Below is a small trained network, with its code and all its weights. Each question gives an input and a target symbol and asks what happens when units are switched off, that is, made to give their printed mean instead of their output.

import numpy as np


def w(rows, s, z=0):
    codes = np.array(rows[::2]) - 128.0
    scale = np.full(codes.shape[1], s)
    scale[-1] = z or s
    return codes * scale


def norm(h):
    return h / np.sqrt((h * h).mean(-1, keepdims=True) + 1e-5)


def f(y):
    return np.maximum(y, 0)


def softmax(a):
    e = np.exp(a - a.max(-1, keepdims=True))
    return e / e.sum(-1, keepdims=True)


def log_softmax(a):
    a = a - a.max(-1, keepdims=True)
    return a - np.log(np.exp(a).sum(-1, keepdims=True))


def net(x, mask):
    ids = ['αδηπσω'.index(c) for c in x.split()]
    T = len(ids)
    res = E[ids] + P[:T]
    r = norm(res)
    for j in range(2):
        rows = slice(3 * j, 3 * j + 3)
        q, k, v = (r @ M[0][rows].T for M in (Q, K, V))
        z = softmax(np.where(np.tri(T) > 0, q @ k.T / 3**0.5, -1e9)) @ v
        o = O[0][rows]
        res = res + np.where(mask[j], z, o[:, -1]) @ o[:, :-1]
    y = f(norm(res) @ A[0][:, :-1].T + A[0][:, -1])
    res = res + np.where(mask[2:10], y, B[0][:, -1]) @ B[0][:, :-1]
    return log_softmax(norm(res)[-1] @ U[:, :-1].T + U[:, -1])


Q, K, V, O, A, B = {}, {}, {}, {}, {}, {}
E = w([
[153,210,129,148,130],'α',
[120,139,250,49,141],'δ',
[123,178,134,152,83],'η',
[88,138,133,65,167],'π',
[68,60,123,161,38],'σ',
[132,105,117,77,76],'ω',
],0.019)
P = w([
[1,229,136,99,142],'0',
[187,164,77,65,116],'1',
[178,129,90,84,132],'2',
[175,116,83,91,145],'3',
[180,114,84,101,149],'4',
[170,110,72,95,157],'5',
],0.0069)
Q[0] = w([
[93,56,196,84,167],'head 1',
[82,96,68,119,65],'head 1',
[139,199,23,133,124],'head 1',
[63,197,50,62,81],'head 2',
[154,30,221,63,167],'head 2',
[94,255,143,181,101],'head 2',
],0.009)
K[0] = w([
[243,58,148,146,178],'head 1',
[119,118,134,100,109],'head 1',
[58,144,142,130,116],'head 1',
[120,192,153,117,141],'head 2',
[209,85,51,128,151],'head 2',
[66,251,113,101,151],'head 2',
],0.012)
V[0] = w([
[159,71,121,101,144],'head 1',
[71,148,62,35,69],'head 1',
[1,78,128,145,189],'head 1',
[32,153,177,90,90],'head 2',
[48,92,126,160,31],'head 2',
[56,96,220,109,141],'head 2',
],0.01)
O[0] = w([
[151,120,112,40,78,90],'head 1',
[73,16,140,153,2,254],'head 1',
[206,82,31,183,137,125],'head 1',
[138,115,147,41,174,232],'head 2',
[174,233,70,58,118,158],'head 2',
[172,146,248,25,172,154],'head 2',
],0.0091,0.0096)
A[0] = w([
[80,2,74,61,226,75],'neuron 1',
[82,97,189,94,127,61],'neuron 2',
[120,101,116,66,152,209],'neuron 3',
[177,160,107,137,79,241],'neuron 4',
[80,92,93,83,113,11],'neuron 5',
[72,165,142,102,66,194],'neuron 6',
[47,76,92,123,115,85],'neuron 7',
[123,66,146,76,78,251],'neuron 8',
],0.0097,0.0015)
B[0] = w([
[247,132,105,189,181,178],'neuron 1',
[146,106,97,99,187,192],'neuron 2',
[137,124,174,141,164,181],'neuron 3',
[112,112,83,112,133,157],'neuron 4',
[172,134,191,205,116,181],'neuron 5',
[195,144,94,109,183,206],'neuron 6',
[115,166,150,142,81,186],'neuron 7',
[118,169,129,184,166,247],'neuron 8',
],0.012,0.011)
U = w([
[92,255,157,164,89,124],'α',
[128,127,224,30,50,252],'δ',
[166,214,10,60,125,111],'η',
[231,84,97,151,170,24],'π',
[131,83,37,128,102,182],'σ',
[132,171,137,143,53,105],'ω',
],0.0083,0.0038)

Each question gives the input, a string of symbols that net reads in full, and the target symbol t.
The units are the heads (3 rows each of Q, K, V and O) and the neurons (one row each of A and B). Each row of codes is followed by its name. A weight is (code - 128) times the scale printed after its matrix; where a second scale follows, it is the last column's (O, A, B and U).
mask holds one flag per unit, heads first, then neurons. A switched-off unit (its flag False) gives its mean, the last column of its rows in O or B, instead of its output. The means were averaged over made-up inputs and are rounded, as every weight is.
A unit's drop is (log p(t) with every unit on - log p(t) with that unit switched off) / (log p(t) with every unit on - log p(t) with every unit switched off).
The circuit of an input: a set's keep is (log p(t) with only the set's units on - log p(t) with every unit switched off) / (log p(t) with every unit on - log p(t) with every unit switched off). Starting from all 10 units, units are removed one at a time, each time the one whose removal leaves the highest keep (on an exact tie, the one counted first), for as long as the keep stays at least 0.8.
units of the circuit, in order: the units of the circuit, biggest drop first
top k neurons: the k neurons with the biggest drops, biggest first
which heads matter: for each layer, one digit per head in row order, 1 if its drop is at least 0.15 and else 0, layers parted by /
drop of u: that unit's drop, to one decimal
input α η σ ω, target η: top 2 neurons => neuron 6; neuron 4
input δ σ α, target δ: which heads matter => 01
input σ π π δ α, target σ: which heads matter => 10
input δ π η, target δ: which heads matter => 01
input η π π η, target η: units of the circuit, in order => head 2; neuron 1; neuron 4
input δ ω ω σ, target δ: which heads matter => 10
input η δ ω η α, target η: top 2 neurons => neuron 5; neuron 8
input η δ η η η ω, target α: units of the circuit, in order => head 2; head 1; neuron 8
input η α ω η σ, target α: units of the circuit, in order => head 2; head 1; neuron 7
input η η ω α ω, target ω: units of the circuit, in order => head 2; head 1
input α η π α α, target α: units of the circuit, in order => head 1; neuron 1; neuron 2
input α σ η ω ω η, target α: top 3 neurons => neuron 1; neuron 7; neuron 5
input π σ η σ ω, target η: top neuron => neuron 4
input σ η ω α α, target σ: drop of neuron 6 => 0.0
input σ σ δ δ η, target σ: drop of head 1 => 0.9
input η η σ α, target η: drop of neuron 8 => 0.3
